Facts:
k_436 Θ:neris Φ:zefla
k_504 Θ:veba Φ:pifefu δ:k_147 Ω:k_75
k_731 Θ:druklugo Φ:zefla δ:k_989
k_14 Θ:veba Φ:klute
k_885 Θ:druklugo Φ:klika δ:k_216
k_727 Θ:neris δ:k_680
k_85 Θ:druklugo Φ:klaklol δ:k_487
k_114 Θ:veba Φ:pifefu δ:k_924 Ω:k_353
k_465 Θ:veba Φ:klute δ:k_33
k_428 Θ:veba Φ:zefla δ:k_656
k_949 Θ:veba
k_95 Θ:mepluk Φ:pifefu δ:k_163
k_850 Θ:neris δ:k_960
k_400 Θ:druklugo Φ:klute δ:k_894 Ω:k_453
k_707 Θ:mepluk Φ:klute δ:k_792 Ω:k_332
k_505 Θ:veba
k_527 Θ:veba Φ:zefla Ω:k_146
k_781 Θ:druklugo Φ:klaklol
k_738 Θ:druklugo Φ:zefla
k_697 Θ:mepluk Φ:pifefu
k_75 Θ:mepluk Φ:zefla Ω:k_651
k_408 Θ:druklugo δ:k_516
k_792 Θ:veba Φ:klika δ:k_892
k_652 Θ:druklugo Φ:zefla δ:k_720 Ω:k_998
k_892 Θ:druklugo Φ:klika δ:k_191
k_412 Θ:neris Φ:zefla
k_720 Θ:mepluk Φ:klaklol δ:k_731
k_898 Θ:neris Ω:k_975
k_289 Θ:neris Φ:pifefu δ:k_55
k_79 Θ:neris
k_519 Θ:neris Ω:k_400
k_395 Θ:veba Φ:zefla δ:k_82
k_439 Θ:druklugo Φ:zefla δ:k_998 Ω:k_894
k_763 Θ:veba Φ:pifefu δ:k_851 Ω:k_153
k_163 Θ:mepluk Φ:pifefu δ:k_453
k_996 Θ:neris Φ:klika δ:k_58
k_406 Θ:druklugo Φ:pifefu δ:k_24
k_757 Θ:veba Φ:klaklol δ:k_401 Ω:k_38
k_337 Θ:mepluk Φ:klaklol δ:k_871 Ω:k_24
k_33 Θ:veba Φ:pifefu δ:k_125
k_969 Θ:druklugo Φ:klika Ω:k_652
k_252 Θ:veba Φ:zefla
k_496 Θ:mepluk δ:k_683
k_494 Θ:veba Φ:klika
k_633 Θ:druklugo
k_248 Θ:veba Φ:pifefu
k_108 Θ:mepluk Φ:klika Ω:k_221
k_538 Θ:mepluk Φ:pifefu
k_966 Θ:druklugo Φ:klute δ:k_248
k_733 Θ:veba Φ:pifefu δ:k_556 Ω:k_216
k_982 Θ:mepluk Φ:pifefu
k_146 Θ:neris
k_784 Θ:neris Φ:zefla δ:k_408
k_656 Θ:mepluk δ:k_319
k_125 Θ:veba Φ:pifefu Ω:k_949
k_709 Θ:neris δ:k_289 Ω:k_697
k_186 Θ:mepluk Φ:klika δ:k_736
k_441 Θ:neris δ:k_114 Ω:k_950
k_487 Θ:druklugo Φ:pifefu Ω:k_609
k_851 Θ:veba Φ:klaklol
k_82 Θ:neris Φ:votoba δ:k_439
k_915 Θ:veba δ:k_709
k_960 Θ:veba Φ:votoba δ:k_134 Ω:k_571
k_680 Θ:veba
k_843 Θ:mepluk Φ:zefla Ω:k_521
k_54 Θ:mepluk Φ:klute δ:k_707 Ω:k_707
k_871 Θ:mepluk Φ:klaklol δ:k_283
k_134 Θ:neris δ:k_727
k_362 Θ:veba Φ:votoba δ:k_204
k_651 Θ:neris δ:k_177 Ω:k_763
k_340 Θ:veba Ω:k_709
k_736 Θ:mepluk Φ:klute δ:k_315 Ω:k_174
k_935 Θ:neris Ω:k_738
k_894 Θ:veba Φ:pifefu
k_138 Θ:druklugo Φ:klika
k_463 Θ:druklugo Φ:zefla
k_191 Θ:druklugo Φ:klute δ:k_887 Ω:k_785
k_147 Θ:veba Φ:zefla δ:k_70 Ω:k_204
k_332 Θ:veba Φ:pifefu δ:k_504 Ω:k_656
k_24 Θ:neris Φ:klute δ:k_85 Ω:k_85
k_401 Θ:mepluk Φ:klute δ:k_14 Ω:k_252
k_887 Θ:mepluk Φ:klute
k_38 Θ:druklugo Φ:zefla Ω:k_70
k_443 Θ:veba Φ:votoba
k_205 Θ:neris Φ:zefla
k_386 Θ:neris Ω:k_588
k_944 Θ:mepluk Φ:zefla δ:k_186
k_609 Θ:druklugo Φ:klaklol δ:k_428
k_204 Θ:mepluk Φ:klute δ:k_588 Ω:k_14
k_467 Θ:neris Φ:pifefu δ:k_465
k_950 Θ:veba
k_556 Θ:veba Φ:klika δ:k_763
k_683 Θ:druklugo
k_320 Θ:druklugo Φ:zefla δ:k_300
k_315 Θ:mepluk Φ:klute
k_780 Θ:mepluk Ω:k_436
k_55 Θ:druklugo Φ:klaklol δ:k_538
k_221 Θ:veba
k_521 Θ:veba Φ:klute δ:k_441 Ω:k_892
k_516 Θ:mepluk Φ:klika δ:k_320
k_989 Θ:druklugo Φ:klika δ:k_75
k_174 Θ:mepluk Φ:pifefu Ω:k_982
k_177 Θ:druklugo δ:k_353
k_859 Θ:mepluk δ:k_651 Ω:k_885
k_432 Θ:mepluk Φ:zefla
k_70 Θ:mepluk Φ:pifefu δ:k_733
k_216 Θ:druklugo Φ:pifefu δ:k_859 Ω:k_960
k_571 Θ:druklugo Φ:zefla
k_975 Θ:neris Φ:zefla
k_319 Θ:veba δ:k_949
k_58 Θ:mepluk Φ:pifefu
k_785 Θ:druklugo Φ:klute Ω:k_935
k_998 Θ:neris Φ:votoba δ:k_975
k_42 Θ:neris Φ:pifefu δ:k_697
k_958 Θ:veba Φ:klaklol
k_444 Θ:druklugo Φ:klaklol Ω:k_340
k_9 Θ:veba Φ:klute
k_300 Θ:druklugo Φ:klika δ:k_652
k_283 Θ:mepluk Φ:votoba Ω:k_680
k_588 Θ:neris Φ:votoba δ:k_42 Ω:k_401
k_772 Θ:veba Ω:k_395
k_632 Θ:neris Φ:klika Ω:k_463
k_153 Θ:druklugo Φ:zefla Ω:k_386
k_453 Θ:mepluk Φ:pifefu δ:k_362 Ω:k_439
k_353 Θ:mepluk Φ:pifefu Ω:k_444
k_924 Θ:mepluk Φ:klute δ:k_496 Ω:k_33

Known rows:
[ 13  30  14  -6  -6 -36  10 -24 -37  -5  21 -13   8 -36  14  10  23  26
 -27  13 -12  43 -16  -2 -43 -24 -11  -1  11  23 -19 -17 -19  10  18 -36
 -19  16  -3  -7  13   4 -13   6  11 -17  15 -17  13 -15 -15]: k_114
[ -6   1 -11   7  13  33 -32   7 -27  13  17  32   1  38  24  -4   5  -6
  19  25  -8 -24  18  32 -84  17  12  -3  13  26  12 -10  59 -40 -17  -7
   9 -58   1   4  31   5  35  -4   8  -8 -15  -8  -9  16   9]: k_632
[  8  31   6 -10  -4 -37  22 -24 -29  -2  15  -4   7 -34 -32   8 -13  38
 -11  21 -14  22   1  19  93 -14  11   7   5  10 -19 -26 -10  19  18 -22
  27  22 -17  -5 -11 -15 -52   7 -15 -16  12  -9  30 -13 -12]: k_680
[  3 -10 -14   3   2 -33  27 -18  16  -5  16 -11   5 -20 -31   8 -16 -24
  13  -5  -6  41  26  -7  76   9 -32  14 -19 -37   4   4 -13   9   7  17
  -4  31   7   9 -17 -12  24  10 -13  14   2  17  24  -6   6]: k_683
[  6 -23  -4   8  -7 -27  27  -7  31  -3   4 -13   0 -28 -13   3  11  -8
  16  -8  18  30   9 -22  10  -8 -30  16  -3 -31  -2  11 -17   4  -6  16
 -24   5   4  -4 -13   3   4   9  14  17   1  14  -6 -10   2]: k_785
[ -7  -3  -4   7  -1  32 -43   2  13  -8   6  -2 -16  31 -25 -12  -5 -30
   9 -28 -10  -1  -6 -39  73  20 -13  -1   9   6  11  11 -27  10  -9  21
 -14  32  17 -17  -8  -8  26   6  -4   4  -2  12   6  14  -5]: k_204
[ -9  -4  -5  11  17  34 -52  18  -1  12   2  33  -9  35  23  -7  10  13
  14  25  14 -31  13   7 -92  18  15   1  15  22  13   6  59 -38 -19  -9
 -23 -62  -4 -10  27   4  34 -22  25  -8 -13  -9 -16  16  10]: k_24
[  9  31   0 -15 -10 -37  21 -28 -41  -2  28  -7   7 -36 -38   6 -11  32
 -11  20 -21  34   2  33 103 -10   7  12  -5   1 -19 -24 -19  13  17 -17
  22  24 -12  -4 -12 -14 -23   8 -23 -15  10 -11  37 -13 -14]: k_556
[ 11  29  10  -5  12 -38  10 -18  -7  -4 -11 -12   8 -36  11   4  17  40
 -17  20   4 -14 -16  -6  30 -26  12  -4   4  19 -19 -11   5  14  16 -19
   2  -5 -15 -13  -6   1 -59   5  13 -15  14 -19   2 -14 -10]: k_894
[ -7   2 -10   6  14  36 -38   6 -30  13  19  35  -1  37  21  -5  12  -6
  16  21  -4 -22  14  26 -97  20   9   1  13  22  12  -4  61 -42 -19  -7
  -2 -57   0   7  30   5  34 -10   5  -9 -15  -8 -14  20  13]: k_898
[-15 -12 -12   8  13  32  26  22 -17   5 -14  34  -9  39  -1 -11 -24  48
   7  28  -1 -29  -9  24 -11  20  20  -3  -7  25  13   9  66 -36 -17  -6
 -16  38 -15  28  32   0  32 -25  27  -4 -10  10  -8  16  -9]: k_651
[-10 -11   1  10  16  35 -32  27  -4  14 -16  29  -2  32  30  -3  14  15
  15  25  15 -29  10  25 -97  16  23  -6  14  21  14   7  66 -40 -18 -13
   6 -67  -3   1  29   8  30 -19  23  -8 -15 -11 -15  15  13]: k_850
[ 11  30   4  -6 -11 -34   9 -19 -13   0  12  -7   5 -35 -14   4  13  45
 -14  23   5  -6 -15   3  60 -22  12   9  10  18 -20 -21 -10  17  15 -26
   8  -1 -16 -16 -15  -8 -56   2   9 -15  12 -15  13 -14 -14]: k_14
[ -8  -5   1   4  -2  31 -24   5   7  -6  -8  -1  -9  33 -22  -8 -19 -33
   5 -28 -15   3  -3 -28  76  18  -5 -11   6   4  12   9 -38  15  -3  20
   8  26  18  -9  -9  -5  28   8 -15   5  -4  13   6  15   0]: k_496
[-19  -9   3   1   9  34 -10  32 -15  15 -20  34   1  36  29  -5  10   1
   8   9  11 -30  13  29 -94  10  19 -10  14  24  14   1  65 -27 -19 -11
   0 -67 -13   8  21   8  28 -36  18  -3 -15 -10 -17  17  18]: k_784
[-11  -7  -8  -8  -6 -36  40 -14   0  -3   7  -7   8 -26 -39   8 -15 -32
  12 -37  -7  38  30  -3  41   3 -28  13 -13 -32   6   5  -8  24   7  19
 -10  35  -4  13 -19 -10  30   8 -18  17   1  21  17   2   9]: k_652
[ 11  30   9  -9 -16 -37  36 -23 -27   3  23 -10   7 -35  -7   7   8  29
 -26  20 -10  15  -9  28  63 -20  14   1   0   3 -18 -26 -16  15  17 -24
  26   5 -13  -4 -10  -2 -49   4  -5 -14   8 -18  21 -14 -13]: k_494

Rows:
No name comes twice in this set of rows, the named rows included.
[ -5  -6 -13   8  22  33 -44  23   1  15  -4  30  -4  36  18  -8  -1  -3
  18  26   8 -30  21  32 -86  18  20   3  11  23  14   6  60 -45 -17  16
   5 -72 -10  -9  24   5  26 -23   1   0 -14 -16 -14  18  18]  k_709
[ -8   4  -5   6  16  29 -51 -12 -17  -7   1  -3  -2  38 -30  -2 -43 -35
  16 -15 -19  22 -10 -38  92  22 -22   1  -1  -6  10   8 -36 -14  13  24
  22  43  17   7   2 -15  29   7 -30  -7   6  18  22  18   5]  k_720
[-16  30 -18   7  28  30 -67 -14 -29  -2  25  33   5  33 -24 -12 -12 -22
  20  27 -22  -3  31 -11  -8  20   2   0  14  21  13   4  59 -42 -18  -3
 -16   0  -4   7  26 -15  35  -6   7  -8 -11   4  12  20  20]  k_42
[ -6  19 -14   5  29  21 -67 -17  13  -9   4   1   0  37 -39 -18 -40 -40
  20 -25 -21  -5  22 -39  98  20   0  -4  -1  -5  -4  17 -23   2   4  29
  -6  30  11 -15 -15 -17  24   6 -30  19  -3  11  34  18  14]  k_697
[ -9  13  11   8  22  21 -59 -15 -13  -8  -2  -3   2  35 -26  -8   0 -39
   5 -33 -19  36  -1 -49  54  18 -31 -15  14  20  12  12 -29  15  -6  13
 -22  37  19 -12   4  -9  31   7   3  -7  11  16  21   8  -1]  k_353
[ -2 -25 -16 -14 -16 -18  40  15  35  -6 -13  -1  -2 -28  10   2 -19   9
 -19  -6   6   7 -12   0  -1 -17  -7  -3 -32 -37   7  15  19  30   4 -17
   6  47 -13  24 -17   3  33   2   8  20   8  19  -4  -9   2]  k_153
[  8 -18 -15   3 -11 -24  23 -17  13  -6  25 -16   3 -25 -27   6  14 -29
  18 -19   6  37   9  -6  50   1 -36  19 -10 -33   4  13 -18  -1   1  22
 -36  21  11   1 -13  -5  26  10  -6  14   2  15   5  -5  -2]  k_191
[ -1 -15  -4   1 -13  33 -39   2  13  -7  10  -7 -15  33 -14 -10  13 -33
   6 -32  -8  -2 -21 -22  46  17  -9  -3  10   3  10  13 -34   6 -10  20
 -22  23  17 -14  -2   2  28   6  -8   3  -2   5  -6  14  -9]  k_924
[  7  29  11 -16 -18 -30  39  -6 -17   9 -17  -8   7 -34  13   8  14  40
 -36   1   8 -15 -12  27 -47 -26  21  -6   6  16 -17 -21   4  31  15 -28
  22 -15 -19  -3 -16   6 -55 -15   2 -12   8 -18 -13 -13 -11]  k_395
[ 11  27 -11 -13  -3 -41  28 -23 -29  -8  30   9   8 -34 -37  -8 -10  51
 -24  24 -19   4 -25   7 108 -17  16  -2 -32 -12 -18  -8   4  19  20 -25
  -6  37 -18  29   1 -17  34   8   9 -11  16  -5  40 -11 -18]  k_763
[  6  30   8 -20 -17 -32  41 -17 -27  10   2  -9   9 -31   3   9  13  34
 -34  -5  -4  -7 -18  38 -45 -26  18   2   1  10 -19 -21  -1  32  15 -21
  20  -6 -16   4 -13   4 -53  -3 -12 -14   8 -19  -6 -13 -12]  k_428
[  1  13 -18   2   8 -42  16 -25  -6  -8  27  -7   5 -11 -35   5 -41 -32
  18   3 -18  42  37  -4 103  21 -33  17 -20 -37  11  -6 -24   7  13  20
  19  43   8  12 -17 -17  32   7 -25  15   3  21  43   6   5]  k_989
[  9 -36   9  12  10   1  30  25  35  -5 -27 -11   5 -18  23  12  -2  15
  12  14  24   0  -1 -28 -44 -16 -24   8 -21 -34  -9  15  -9 -12   9   2
   4 -10   8  16  -4   9 -52   8   3   7   2  17 -14 -13  15]  k_609
[ 11  33   9  -6  14 -33   0 -22  -8  -6  -1 -10   9 -35  -4   1  16  36
 -17  25  -4  -8 -11  -5  63 -24  16  -4   3  17 -19 -11  -1  13  18 -18
   0  21 -14  -7  -6  -8 -53   2   6 -17  13 -17  11 -14 -10]  k_33

Now the same elements, written a new way:
Known rows:
[-11 -24  16 -45  42  -7  -2 -15  -5  -8  18   5  -2 -12  17 -16  20  58
  33  20  12  10   5 -13   3 -15 -18 -33  63 -16  18]: k_95
[-33  54 -54  39 -50  14   8 -34  20 -10 -33 -12  27  -1  54  15 -51 -22
 -48  -8  27   5  37  59 -47  24  -6  48 -28  -1  -9]: k_588
[ 22  15 -12  14 -21  -8  -7 -12   0   0  10  -4 -15  21 -27  16   0  29
 -12 -12  -1  24 -10   2   1   1 -12  38 -70  27 -13]: k_935
[-12  -1   6 -20  29 -13 -19   1   1  -3   7  -1  -3   7  16   0  39  91
  41   0  14  31  19 -12  18  -8 -12 -22  81   3  -1]: k_337
[ -1 -22  -4  -3 -12 -29  -4 -39  11  13 -15  -3  -2 -15  -5  -9  21  -1
 -26 -13  10 -46  15 -28   2 -37   5  15 -11  16   5]: k_463
[ 19  -3  13  -7  20  31  12  40 -10 -12  18  10  -2   1 -22 -21 -23 -54
  29  16  -8  -5 -23  14 -14  25  -4   4  17 -13  -3]: k_33
[ 24  -3  -9   7 -15  -4   2 -34  -2  -5  16   4   7  15 -13  -7 -18  -8
 -19   0  -2  -6   5  10 -20   2  -8  29 -41  19   8]: k_79
[ 15  -8   1   9 -14  -2  -3 -20   7  -2  11   7   6  16 -25  19 -20 -45
 -32  -1  -9 -16  10  15 -23  -1   5  32 -53  16   0]: k_727
[ 10  14  -6  14 -17  44   4  18 -18 -19  14 -13 -20  57 -15 -14 -15   0
   1  16  17   5  -2  23  24  49  60   1  82  -7 -22]: k_340
[ 41 -10 -27 -11  -1 -19  -8 -64 -13 -11  27  11  12   2 -24 -12  11  65
  -6  -2   3 -12   1  30  -7  -1 -36   3 -14   0   3]: k_996
[  7 -21 -14   8  -6 -33 -12 -22  13  12 -21 -10 -46  -8 -28  -4  51  56
  20 -23  22  -9  -8 -40  18 -30 -29  20 -21  24 -33]: k_216
[-26   3 -43  45  -5 -15   1  20  26  -1   7   0 -21  12 -46  41 -16  39
 -31 -20 -28  40 -36  26 -26 -14   0  63 -76  22 -12]: k_651
[-26  -5 -27   9  21  19  16  -2  22  13 -26   6  21 -12  35 -18  18  27
  35  19  25  14  43  22   1  36 -22 -12  98  -4   5]: k_401
[  9  -1  10 -10  13  20   6  40 -18 -10  23   7  11  12   0 -16 -21 -21
  -1  14 -12   6 -23  22  -1  24   7   5  10 -14  15]: k_505
[ -7 -26   3  -5 -15 -33  -4 -31  10  10 -13  -3  -4  -8  -1  -9  22   3
 -32  -9   7 -43  16 -28   0 -34   4  12 -14  20   5]: k_633
[-20  27   8   6 -48 -26  13 -33   4   7 -27 -34   4 -41  44 -18 -36 -27
 -54 -31   2 -32  -2 -45  12 -38  32  12 -54   1  26]: k_731
[-26   5  -5  24 -36 -25 -12 -19  19  16 -41  -3 -13  -8   9  39  21  -2
 -44  -9  12 -12   5 -17   7 -36  14   2 -54   8 -26]: k_191

Rows:
No name comes twice in this set of rows, the named rows included.
[  5  15   3   8 -18   0  -9 -24   3  -8   9   2  13  10  -3  29 -33 -45
 -42  -2  -8 -15   2  18 -27  -6  13  19 -61   8   0]  k_975
[-33  10  32  -8  -2  13  12  15   9   7 -10  -5  18 -27  46  26 -35 -42
 -21  11 -13  11   6 -14   7 -14  40 -49   3 -24  27]  k_887
[-19  16 -10  -2  17   2  -1  11   2  11  -9  -2   6 -15  10  11  12  20
  26 -18  -5  29  15  -8  21   3   7 -45  36 -14   3]  k_108
[  1   3   2  -5  10  22   7  30 -15 -12  12  10  24   6  13 -19 -25 -34
   3  14 -10  -2  -5  33 -13  34  -3   6  34 -16  14]  k_252
[-22 -11  18 -16  26   4   6  10   2   4   1   4  11 -11  18   4  -3 -11
  16   6  -7   9  12 -16   8  -5  14 -31  35 -11  27]  k_432
[ -3 -13  17 -10  36  -4   2  10   3   1   6   7   7  -8  -4 -21  11   3
  40   2  -5   6  17 -23  10  -3  -7 -28  62   4  24]  k_871
[-10  -7   2  -8  34  11  13   8   6  13   0   8  14 -20 -16  -1   9 -33
  26  -8 -14  -1  10 -12  17   7   2 -47  38 -10   8]  k_516
[ -8 -24  13 -32  40 -11   0 -12  -3  -2  21   9  10  -6  20 -10  30  59
  29  23   2  16  14  -9  17 -10  -7 -32  73 -10  26]  k_944
[ 25 -16   7   9   5  34  19  44 -12  -5   8  16  11   3 -20 -15 -16 -37
  12  22 -20   4 -23  23   0  35  -8 -10   8 -10   5]  k_14
[ 36 -17  -7 -24   0 -13 -11 -62 -10 -23  28   4  -5   6 -23 -15   5  55
   4  14  17  -9  -5  12 -31 -10 -37  27 -10   7   2]  k_467
[-11 -21  19  -8  34   7  11  21   9  13   0  11   5  -6  -7   1   6 -34
  26   5 -14   1  10 -26  16   5  13 -24  32   3  21]  k_656
[-13  34  13   0  -3  27 -14  63 -10 -14   3  -5 -11  15  13  33 -28 -33
   2   4 -16  31 -26  24  -7  11  12   0 -19 -21 -26]  k_733
[ -8  -5 -13  14 -20 -30 -11 -24  16  15 -26  -8 -13   1   0  10  41  31
 -16 -25  15 -14  13 -28  12 -29  -7  18 -19  23 -20]  k_38
[ -6  10 -15  23 -37 -18 -19 -56  15  -5 -29 -24 -38  30 -27 -10  30  27
 -22 -17  47 -40  38 -33  13 -12  56  11  55  20 -37]  k_444

